[ 18  22   0 -14  15 -11 -22  15   2  -5 -17  49 -22   8   7  -1 -10 -34
   3 -25 -30  18  -8] -> J
[ 12   9  -6  -7  28 -11  -2  19   7 -11 -20  44   0  12  27 -20  16 -20
   3   5 -32  11   1] -> J
[ 11   4  -9 -16  28  -2  -7   0 -44   2 -14  33  -8  -3 -12  -1  28 -27
   3  -4 -25 -14   5] -> V
[  5  19  -8  -4  23  -5  -4  17  23  -3 -16  63 -15   2  10  -7   7 -25
  -3  -1  -9   8 -12] -> J
[ 13  14  -9  -6  21  -8 -14   7  14  -3 -13  22 -22  10  12   5 -41 -30
   5 -17 -22 -17  -3] -> J
[ 21   7 -11  -2  32 -23  -2   1 -20  -4 -12  10  -2   4   8  -1  -8 -28
   5 -10 -20 -22   2] -> J
[ 27   3 -15 -14  25 -11  -5  32 -46 -18 -23  66  -8   8  18 -28  48 -23
   3   2 -47  22   3] -> J
[ -2  13  -9 -13  30   4 -20 -11  25  10 -11  43   2   6 -17  12  23 -21
  -7  13 -14   3  -4] -> V
[ 14  -3  -7 -17  20 -21 -13   3 -45 -10 -13  15  -7   3   3 -12  11 -16
   6  -3 -58  -4   8] -> J
[ 12  11 -12 -11  22 -18 -11  -6   7  15  -7   8  -1   2  -3  18 -15 -26
   6 -10 -17  -8  -4] -> V
[ -1   6  -2   8  29   3   4   9   3   8  -9  22   0   6  12  -4   2 -10
   2  24  -2 -10  -7] -> V
[ 12  19 -16 -26  25 -18 -15  14  23 -12 -23  41   0  10  16 -15  23 -38
   5   2 -53  12  -1] -> J
[  9  16  -7 -11  18 -14 -14  16 -13 -15 -20  30  -7   6  17  -7   0 -26
   7  -9 -46   6  -8] -> J
[  2  15 -15 -18  23   3   4   1  -9  -8  -8  27  -6   7  -6  -7  21 -15
  -1  13 -41  -5  -4] -> V
[ 18  21 -12 -11  35 -18  -9  28  13 -21 -21  63  -8  18  36 -17  13 -26
   2 -18 -31  11  -1] -> J
[ 16  -5  -7  -8  28 -30  -7  13 -42 -15 -16  25  -2   9  25 -13  10 -32
   8  -7 -39 -16   8] -> J
[ 20  -4  -7  -3  43 -19  -3  18 -31   3 -17  55  -8   2  15  -6  25 -27
   7   2 -18   8   0] -> J
[ 11  -7  -4 -13  34 -36  -8   2 -27 -17  -7  19   4   7  23  -5  16 -18
  10  -1 -58  -2   6] -> J
[ 10  -2 -14 -25  25 -23 -13  -5 -15 -15 -14  23   7 -16   3  -5  27 -12
   4   1 -47  -6   9] -> J
[  3   5   6 -13  30 -16 -16  -4 -21  -1 -13  28  -5   1  -6   9  15 -23
   5  11 -31 -10  -4] -> V
[ -5   9   5 -13  32  -4 -12 -10  -8   3  -8  10  -1   8 -13  10  13 -13
   2   8 -28 -13  -4] -> V
[  9  13 -15  -5  42 -21  -6  23  33  -4 -26  58  -8  15  34 -20  24 -38
   0   0 -25   7  -4] -> J
[ 16  13 -22 -11  32 -12  -4   6  22  -3 -12  24   4   6  16 -10  17 -21
   8  14 -25  -6   3] -> J
[ 11  17  -6   6  35  -3  -1  32   0 -10 -16  75 -16  18  20 -16  16 -35
   1  -3 -16   6 -10] -> J
[  1  17 -22 -17  44 -30  -2  12  69 -18 -22  31   5  10  31  -8  26 -23
   4  -7  -6 -24   1] -> J
[ 25  11   4  -8  10  -6 -21  16 -12  -3 -24  28 -17  11   8  -6 -20 -36
  -1 -19 -43  10  -6] -> J
[ 14   0 -13 -17  25 -12 -15  19 -14 -23 -20  37   6  11  23 -22  42 -32
   8   9 -46 -10  11] -> J
[ 18  10  -9 -13  31 -26  -8   0   3 -12 -17  36  -3   7  22  -1   8 -30
   8 -16 -42   9  -6] -> J

[-10  -2 -10   1  -3  11 -14  16   1   8  16 -12   1 -20  31 -37   9  17
 -31   1  -2 -10   7] -> Z151
[ -5   1 -12  13   1  13 -24   8  -3   2  -3  -2   1   9  17 -35  16  24
   0   0   3  -6   7] -> Z151
[  0 -12 -37  -3  -8  23 -15  12   7  28  16 -23  25  -4  19 -49 -10  22
 -48  -1   5 -41   8] -> Z611
[ -5 -12 -16   4  -6  16 -26  14   3  22   7 -17   4  -9  11 -44  11  28
  -1   6   2 -14  12] -> Z151
[ -6 -12  -7  -4  -8  -3  -9   4   7  30   7 -21  14   7  -8 -29  -8  -4
 -64   4   7 -36   0] -> Z611
[  3  -6 -16   9   3  26 -17   8   1  -2   6 -11   8  -8  38 -45  14  34
  10   1  -2  -6  16] -> Z151
[ -7 -14 -17  -8 -10   5 -22  10   4  24  13 -19  14  -6   8 -45  -1   6
 -59   2  -3 -33   4] -> Z611
[-13 -11 -14   5  -6   5 -22   6   3  27   1 -17  17   4  20 -30  -1   7
 -16   6   3 -26  -6] -> Z611
[  2   4 -13   8   2   1 -18   1   5 -17 -11   1  -1  10  17 -27  21  12
  22  -2  -1   9   7] -> Z69
[  7 -11 -25   6  -3  10 -15   0   3   0  -3  -9   6 -27  22 -39  12  21
  38  -5   1  -8  15] -> Z151
[ -2  -4 -19   8   0  16 -18  11   1  -3  -1  -9   8  -8  32 -39  16  24
  20  -2  14  -4  12] -> Z151
[  9  -1 -16   5  -5  13 -12  18   1   6  13 -12   5 -10  16 -43  12  20
 -30  -5   2 -16  13] -> Z151
[  4  -8 -20   2   0  14 -12   8  -2   8  10 -15  21  -3   2 -43   2  17
 -61  -2   2 -27  13] -> Z611
[ 11  -7  -7  48  -4  -1   2   2   4   4   6   1  17   1 -10 -26  -6  -4
 -53  -2  15 -21   9] -> Z611
[ -3  -8  -8   0  -5   3 -10  12   2  10   9 -11   5 -11  12 -24   7  11
 -18  -4   1 -13   5] -> Z69
[ -2 -12  -7   2  -5  12 -19  12   4  14   7 -12   6  -4   3 -33  17  21
 -30   1   1 -21   7] -> Z69
[ -2 -15 -22  -5 -16  -6  -8   2   4  27   7 -17  17   0  -5 -41  -3  -5
 -65  -3  11 -35   5] -> Z611
[-10  -9  -7   0  -6   0 -20  12  -1  20  14 -14  12  -7   9 -30   4   8
 -52  -1   8 -24   5] -> Z611
[ -6  -2 -19  11  -4  15 -35  21   1   8   9 -15   1   0  22 -51  27  31
 -14  -1   4 -17  10] -> Z151
[-10  -9  -8  -4  -5   3 -10   6 -24  17   1 -12   9   6  12 -13  -6  -1
 -14   3   4 -20  -5] -> Z611
[  5  -3 -20   7  -4  20 -17  13   1  -6   9 -10  11 -17  13 -47  13  25
 -16  -4  -1 -10  17] -> Z151
[  9 -10 -26  -1  -7  15 -10  20   2   5   4 -12  10 -23  12 -39   6  24
  16 -11   1  -5  13] -> Z151
[ -2  -3 -15   6   0  12 -13  10   1   3   2  -5   9 -11  11 -42  14  18
 -20  -2   4  -8  13] -> Z151
[-11   0 -12   0  -5   5 -20  11   2  -5   4 -14   4  -1   3 -37  12  20
 -13   3   7 -26   3] -> Z151
[ -6   3 -13   8  -5   5 -27   7  -1   3   7  -5   6  -2  22 -39  18  13
 -34  -3   5 -10  10] -> Z151
[  1  -5 -22   9  -4  21 -24  14   1   7   1 -11   3  -6  22 -40  11  38
  34   2  -2  -5   8] -> Z151
[  3  -3 -24  12  -5  22 -18  10  -2  -1   1  -8  -2  -7  21 -40  15  31
  16   0  -2   1  14] -> Z151
[  4 -15 -34   7  -4  22 -29  19  -3   7  13 -17  15 -14  22 -68  16  37
 -28  -4   8 -22  15] -> Z151
[  1  -4 -18  10  -5  25 -25  14   2  -1   0  -8   6  -5  18 -41  14  32
  -6   2   1  -9  10] -> Z151
[-11 -10 -34  10  -2  23 -28  15   7  10   2 -17   1  -3  26 -53   9  39
  -1   2   0 -20   9] -> Z151
[-17 -12  -2  -6  -6  -7 -12  19   5  23  21 -18   9 -10  12 -21  -1 -11
 -68  -4   3 -28  -1] -> Z611
[  1 -13 -15   1  -5  19  -6  12   1  18   4 -15   5 -19  19 -30  -6  28
  32   3  -1 -10   5] -> Z151
